Moves between objects:
lu: FH->SM, GG->NG, BG->CL, HD->MP, TH->MG, PR->GG, GN->BP, SF->NL, QD->GT, CP->NH, NG->TQ, PQ->MJ, SN->PQ, JT->LD, QZ->HF, QS->CJ, MP->QP, CM->RH, LL->QR, GS->SF, BT->GN, CL->HD, GT->PR, HF->CR, QP->FT, HS->CF, QR->PJ, TQ->GS, FG->BT, CJ->QZ, ZP->QJ, QJ->DS, DG->FG, DN->ZP, MG->TJ, RH->TH, LD->HS, FT->DG, SM->JT, SC->BG, NL->SC, NH->LL, MT->SN, MJ->FH, TJ->CP, CF->QS, PJ->MT, DS->QD, BP->DN, CR->CM
di: FH->GT, GG->PQ, BG->CP, HD->MG, TH->MP, PR->MJ, GN->CJ, SF->QR, QD->SM, CP->BG, NG->SN, PQ->GG, SN->NG, JT->DS, QZ->BT, QS->BP, MP->TH, CM->FT, LL->NL, GS->PJ, BT->QZ, CL->TJ, GT->FH, HF->FG, QP->RH, HS->ZP, QR->SF, TQ->MT, FG->HF, CJ->GN, ZP->HS, QJ->LD, DG->CR, DN->CF, MG->HD, RH->QP, LD->QJ, FT->CM, SM->QD, SC->NH, NL->LL, NH->SC, MT->TQ, MJ->PR, TJ->CL, CF->DN, PJ->GS, DS->JT, BP->QS, CR->DG

The rows follow the links: the fewer symbols apart two objects are, the more alike their rows tend to be.

Name the object of each row.
[ 129, -339,   91,  366,  392,  596,  445, -175, -163,  -96,  202,   -9,  205,  741,  293, -212,   26, -114,   40,  201,   36, -212,   30,   64, -374,  -89,  119,  305, -134,  -47, -665,  141,  164,  617, -841,  116,  808,  -16,  605,  166,  455] | HD
[-179,  586, -504,   23, -105,  147,    6,  320,   82, -300, -591, -383,  -82,  247,  -89,  189,  339,   96, -276,  454,  477,  -81,  -63,  -75, -360,  295,   54, -781,  360, -101,  442,  136,  520,  -56,  629, -192,  -88,  191, -848,  199,  -12] | QS
[ 190,  -63,  484,  206,  370,  504,  274, -268,  186,  -24,  547,  212,  189,  672,  -84, -407,  -47, -476,  306, -237, -121,  -55, -198, -160,  322,  260,  229,  102, -139,  248, -364, -438,  116,  280, -816,  166,  153, -252,  707, -189,  657] | QP
[ 217, -494, -124,  399, -183,  108, -262,   95, -107,  860,  336,  113,  259,  -83,  109,  202, -412,  -47,  343, -446, -517,  574,  191,  167,  155, -246,  112,  925, -602,  321,  -14, -192, -443, -168, -530, -231, -552, -216,  134,   38, -472] | RH
[ -10, -280,  795, -117,  171,  219,  319,   28,  187,  150,  492,  271, -199,  292,   14, -243,   20,  -69,  496, -171, -130,  -32,  315, -203,  -92,  246,  179,  445, -129, -112, -445, -312, -322, -321, -755,  154, -232, -166,  953, -119,  226] | MJ
[ 152, -409, -202,  633, -123,  415,  -56,  211, -183, 1091,  279,  -19,  294,  251,   19,  315, -374,  -45,  405, -219, -238,  585,  167,  203, -224, -301,  244,  619, -493,   52,  -56,  -85, -262, -224, -500, -111, -432, -132,  172,   63, -435] | CM
[ 192,    0,  657,  -67,  157,  127,  194, -214,  460, -207,  595,  248,   49,  423, -218, -525, -127, -441,  316, -383, -284,  -26, -121, -150,  610,  336,  250,   50,   68,  190,  -85, -657,  -54,  -30, -603,  213, -333, -377,  844, -289,  624] | FT
[ 120, -240,  309,  323,  330,  596,  454, -230,  -34,  -89,  398,   81,  138,  702,  156, -428,  -29, -258,  259,   -2,  -45,  -12,  -82,  -42,   -3,   66,  147,  222,  -83,   78, -502,  -80,  239,  469, -841,  251,  460, -206,  748,   99,  636] | MP
[ 111,  152, -396, -219,  242, -229,  125, -511,  -22, -529, -247,   40,   98,   63, -119, -107,  -30, -105, -637,  213,  278, -508, -402,  126, -213, -388,   71, -583,  445, -266, -130,  238,  474,  525,  229,  400, 1020,  246, -100,  133,  188] | QR
[-231,  605, -212, -155,  -64,  -33, -147,  189,    1, -577, -613, -355, -171,   15,  -52,  116,  523,  138, -303,  419,  401, -155,  -51,  -64,  -60,  381, -170, -694,  343,   37,  425,  307,  417,  -36,  805, -135, -178,   65, -795,   69,   71] | CF
[-396,  254,  -43,  -23,   21,  123,  282,  265, -219, -154, -658, -302, -242,  286,  273,  334,  700,  552,   18,  694,  592,  -52,  482, -187, -926,  347, -142, -310,  139, -450, -211,  512,  122, -126,   99, -105,  -18,  191, -299,  247, -138] | ZP
[  56,  -41, -150, -129,  379,  197,  458, -330,   15,  -91,  232,   57,   37,  633,  -32, -235,  -68,   25, -199,  255,  354, -352, -131,   47, -487, -363,  503, -385,  387, -460, -605, -145,  169,  195, -591,  433,  781,  236,  719,  146,  255] | MT
[ 169,  -69, -401, -364, -254, -566, -514, -163,   97,  109,  -61,   77,   43, -953, -196,   69, -412,   23, -473, -403, -295,   21, -224,  275,  441, -544, -186,   38,   97,   79,  372,  133, -223,  -92,  748,  -25,  -47,   44, -531, -140, -614] | GS
[  22, -128, -404, -377,   27, -628, -243, -315, -169, -215, -402,  177,  -73, -844,  108,  119, -125,  250, -494,   81,  -59, -294, -110,  362,  -96, -743, -328,  -95,  116, -283, -114,  573, -202,   76,  620,   13,  623,  367, -491,   83, -420] | NL

Each walk starts at a row. The symbols on each line, taken left to right, move it on to the next object.
Each answer is a row, close to the row of the object it stands for.
[ -95, -225, -255,  -26,  288,  -58,  257, -329, -382, -244, -231,  -23,   58,  -50,  382,   30,   73,  168, -333,  428,  195, -387,   98,   53, -608, -584, -204,  -10,   60, -369, -635,  700,  165,  419, -134,  216, 1172,  348,   80,  307,  -85]
lu di lu
[  42,   29,  -78,  -92,  -28, -458, -315, -260,  -59, -650, -188,  157,  157, -887,  -33, -199, -197, -207, -341, -210, -349, -277, -400,  204,  678, -362, -479,  116,   22,  369,  292,  399,  120,  449,  622,  -51,  478,   97, -580, -136, -125]
lu lu
[ 140,  174, -298, -219,  233, -412,   27, -374,   30, -612, -341,  -90,  -31, -371, -150, -132, -156,  -78, -612,   56,  101, -497, -384,  182,  104, -418, -127, -513,  297,    5,  111,  398,  357,  567,  512,  181,  939,  135, -421, -105,  141]
[-193,  -84, 1138, -246,    3, -118,   55,  250,  167, -239,  160,  251, -249, -198,   46, -257,  195,   22,  485, -285, -176,   48,  330, -404,  527,  661, -260,  438,  -78,  123,  -85, -279, -333, -385, -225, -232, -633, -165,  451, -376,  374]
lu lu
[-338,  362,  597, -278, -123, -315, -128,  335,  201, -756, -305,  -45, -424, -424, -103,  -64,  529,  143,  110,    4,  107, -160,  121, -318,  458,  703, -596, -126,   37,  349,  360,   97,  -44, -303,  713, -308, -528, -134, -403, -331,  297]
lu di di
[-370,  571,  208, -218, -189, -315, -197,  296,   33, -776, -539,  -92, -275, -299,   11,    6,  500,   85,  -97,  344,  212, -271,   50, -327,  279,  610, -433, -523,  217,  116,  603,  108,  267, -114,  873, -230, -264,   34, -611, -243,  193]
[  76,  327, -861,  374, -201,  375,   83,  384, -142,  541, -251, -419,   64,  738,  -61,  467,   23,  194,  -12,  453,  479,  275,   91,  142, -783,  -39,  472, -531,  122, -325,  232,   42,  416,   11, -197,  -39, -126,   78, -364,  364, -265]
di lu di
[-160,  451, -793,  209, -121,  321,  -33,  273,  -32,  118, -306, -432,  -12,  604,  -49,  294,  247,  148, -296,  623,  689,  117,   79,  -43, -573,   92,  270, -764,  216, -388,  302,   89,  467,  -12,  315,  -95, -143,  185, -664,  375,  -50]
lu lu lu
[ 174,  -72, -485,  569,  -80,  477,    4,  179, -157, 1018,  308, -163,  244,  579,   41,  388, -182,   61,  235,   41,  -35,  699,  169,  166, -531, -200,  497,  290, -324, -150, -114, -182, -152, -147, -588,  -72, -453,  -13,  164,  252, -316]
[  83,  123, -347, -172,  246,  -57,  328, -418,   71, -354,  -34,   35,   72,  333, -172, -314,  -42,  -39, -475,  329,  233, -434, -342,  -10, -369, -372,  364, -530,  570, -539, -460,   65,  278,  359, -201,  469,  997,  290,  368,  147,  236]
lu lu lu
[  37, -325,  523,  -52,  248,  222,  416,  -59,   99,  215,  483,  265,  -59,  558,  -30, -118,  -23,    9,  304,  -90,   46,   51,  204, -175, -324,   -6,  403,  137,   72, -356, -639, -323, -249, -123, -864,  253,   38,  -29, 1153,  -72,  154]
di lu di
[  62, -198,  226,  -49,  236,  221,  403, -243,  107,  222,  370,  119,  -53,  636,  -73, -212,  -49,  -20,  -10,  107,  195,  -37,  115,  -77, -484, -136,  504, -139,  285, -582, -679, -371,  -63,  -19, -850,  379,  482,  131,  963,  -16,  192]
[ 253, -339,   55,  215, -138, -279, -352,  -36, -143,  182,  218,  173,  141, -881,   47,  -11, -337, -136,  176, -641, -611,   71, -169,   89,  658, -282, -424,  813, -480,  515,  221,   53, -394,   89,  221, -299, -225, -156, -300, -186, -379]
lu lu lu
[ 117,  151, -244, -253,   14, -482, -135, -389,  -13, -624, -256,    4,  105, -801,  -23,  -52,  -88,  -71, -604,  -46, -139, -401, -429,  116,  358, -305, -414, -183,  271,  208,   87,  337,  244,  519,  614,  -17,  657,  211, -629, -110,   49]
di lu lu
[ -14, -324,  -53,  267,  373,  290,  465, -294, -379, -147,  -94,  -86,  158,  377,  329, -193,  158,  152,  -36,  259,  165, -246,    2,   91, -542, -200, -182,   95,   10,  -60, -740,  491,  216,  618, -554,  268,  943,  222,  270,  184,  240]
[ -56,   25, -413, -438, -178, -647, -391, -290, -107, -155, -314,  102,  -41, -948,  -61,  119, -395,    3, -525, -282,  -79, -222, -190,  265,  161, -715, -184,  -45,   54, -143,  213,  359, -247,  -82,  825,  -86,  245,  212, -440,    5, -495]
lu lu
[ -14, -109, -262,  -76,  116, -443,   34, -347, -349, -259, -398,  -58, -110, -498,  303,  147,  -24,  260, -549,  306,   99, -399,   33,  237, -419, -642, -212,  -35,   86, -385, -483,  676,   -2,  286,  391,  215,  951,  430, -215,   10, -302]
lu lu di
[ 211, -130,  -71,  -89,  -66, -400, -440, -193,  -72, -227,    7,  167,  153, -966,  136,   28, -316, -163, -144, -513, -427, -113, -197,  163,  783, -358, -575,  565, -257,  631,  209,  259, -169,  242,  504, -250,  154,  -29, -467, -218, -178]
[ -56, -285, 1075, -209,  101,   85,  110,  120,  193,    1,  262,  306, -209,   75,   81, -233,  242,   90,  486, -288, -189,   56,  422, -364,  247,  465,  -95,  638, -171,  -26, -268, -350, -444, -434, -418,    9, -554, -177,  799, -320,  279]
lu lu
[-232,  128,  883, -213,   19, -268,  -82,  259,  193, -614,  -42,  181, -400, -410,   38, -181,  436,   76,  338,  -34,  -49, -140,  236, -480,  494,  700, -500,  156,  -15,  326,  257, -148, -310, -390,  247, -230, -626, -222,  -52, -386,  216]
[  15,   27,  774, -288,   77, -139,  -11, -164,  510, -369,  552,  396,  -93,   71, -355, -509, -160, -365,  223, -425, -212,  -10, -177, -198,  712,  328,  155,  -11,  244,  179,  223, -724, -213, -127, -133,   65, -448, -263,  599, -456,  368]
lu di di
[-124,   84,  679, -617,  -36, -483, -181,  -68,  535, -462,  253,  290, -262, -295, -404, -360,  -22, -304,   97, -408,  -99, -115,  -63, -193,  652,  368,  119, -350,  247,   88,  362, -625, -170, -437,  217,  183, -583, -182,  259, -432,  232]
di
[ -43,  -84, -735,  444, -115,  601,    8,  137, -198,  876,   92, -334,  250,  764,   88,  360, -164,   25,  197,  270,  245,  568,  151,  171, -815, -182,  487,  -99,  -41, -252,  -39, -211,  103, -146, -397,   13, -264,   59,   23,  376, -325]
[ 278,   54, -394,  671, -167,  564, -112,  269,  -35,  607,  408, -121,  510,  536,  -92,   31, -272, -259,  385, -327, -181,  545, -161,   38,  296,  130,  230,  390, -479,  597,  457, -415,  119,  -44, -461, -222, -714, -402,  -82,   57,  -10]
lu lu lu
[ 206,  -15, -226, -204, -350, -581, -526,   24,   87,  228,  279,   89,   70, -872, -268,   73, -602, -190, -183, -539, -452,  171, -365,  208,  582, -405,  -76,  153, -129,  401,  508, -211, -212, -162,  518, -158, -287,  -48, -474, -185, -577]
di lu di
[ 293, -115, -280,   87, -158, -134, -408,   -4,   63,  387,  264,   29,  238, -456, -307,   66, -635, -340,    1, -638, -384,  414, -442,  217,  705, -298,   30,  255, -185,  377,  604, -427, -126, -144,  230, -143, -524,  -78, -281,  -48, -424]
[-192,  246,  571, -842, -139, -592, -256,  138,  359, -566,    9,  293, -418, -526, -355, -264,  129,  -60, -280, -186,  -20, -102,  -18, -305,  332,  295,   54, -428,  321, -188,  291, -351, -268, -532,  558,   26, -480,  -11,   63, -276,   34]
lu lu lu
[-475,  285,   56, -379, -171, -213,   60,  179, -155, -363, -596, -137, -526, -146,  126,  283,  555,  513, -220,  653,  470, -288,  403, -221, -678,  364, -152, -474,  262, -500,  -72,  341,   49, -304,  481,  -82,  -70,  241, -372,   92, -158]
di lu di
[-375,  309,  208, -560, -221, -451,  -76,  196,   36, -464, -541,  -61, -597, -426,   46,  160,  393,  426, -135,  504,  376, -228,  253, -224, -350,  234, -249, -493,  285, -514,  120,  191, -166, -487,  705, -101, -229,  338, -317,  -71,  -76]
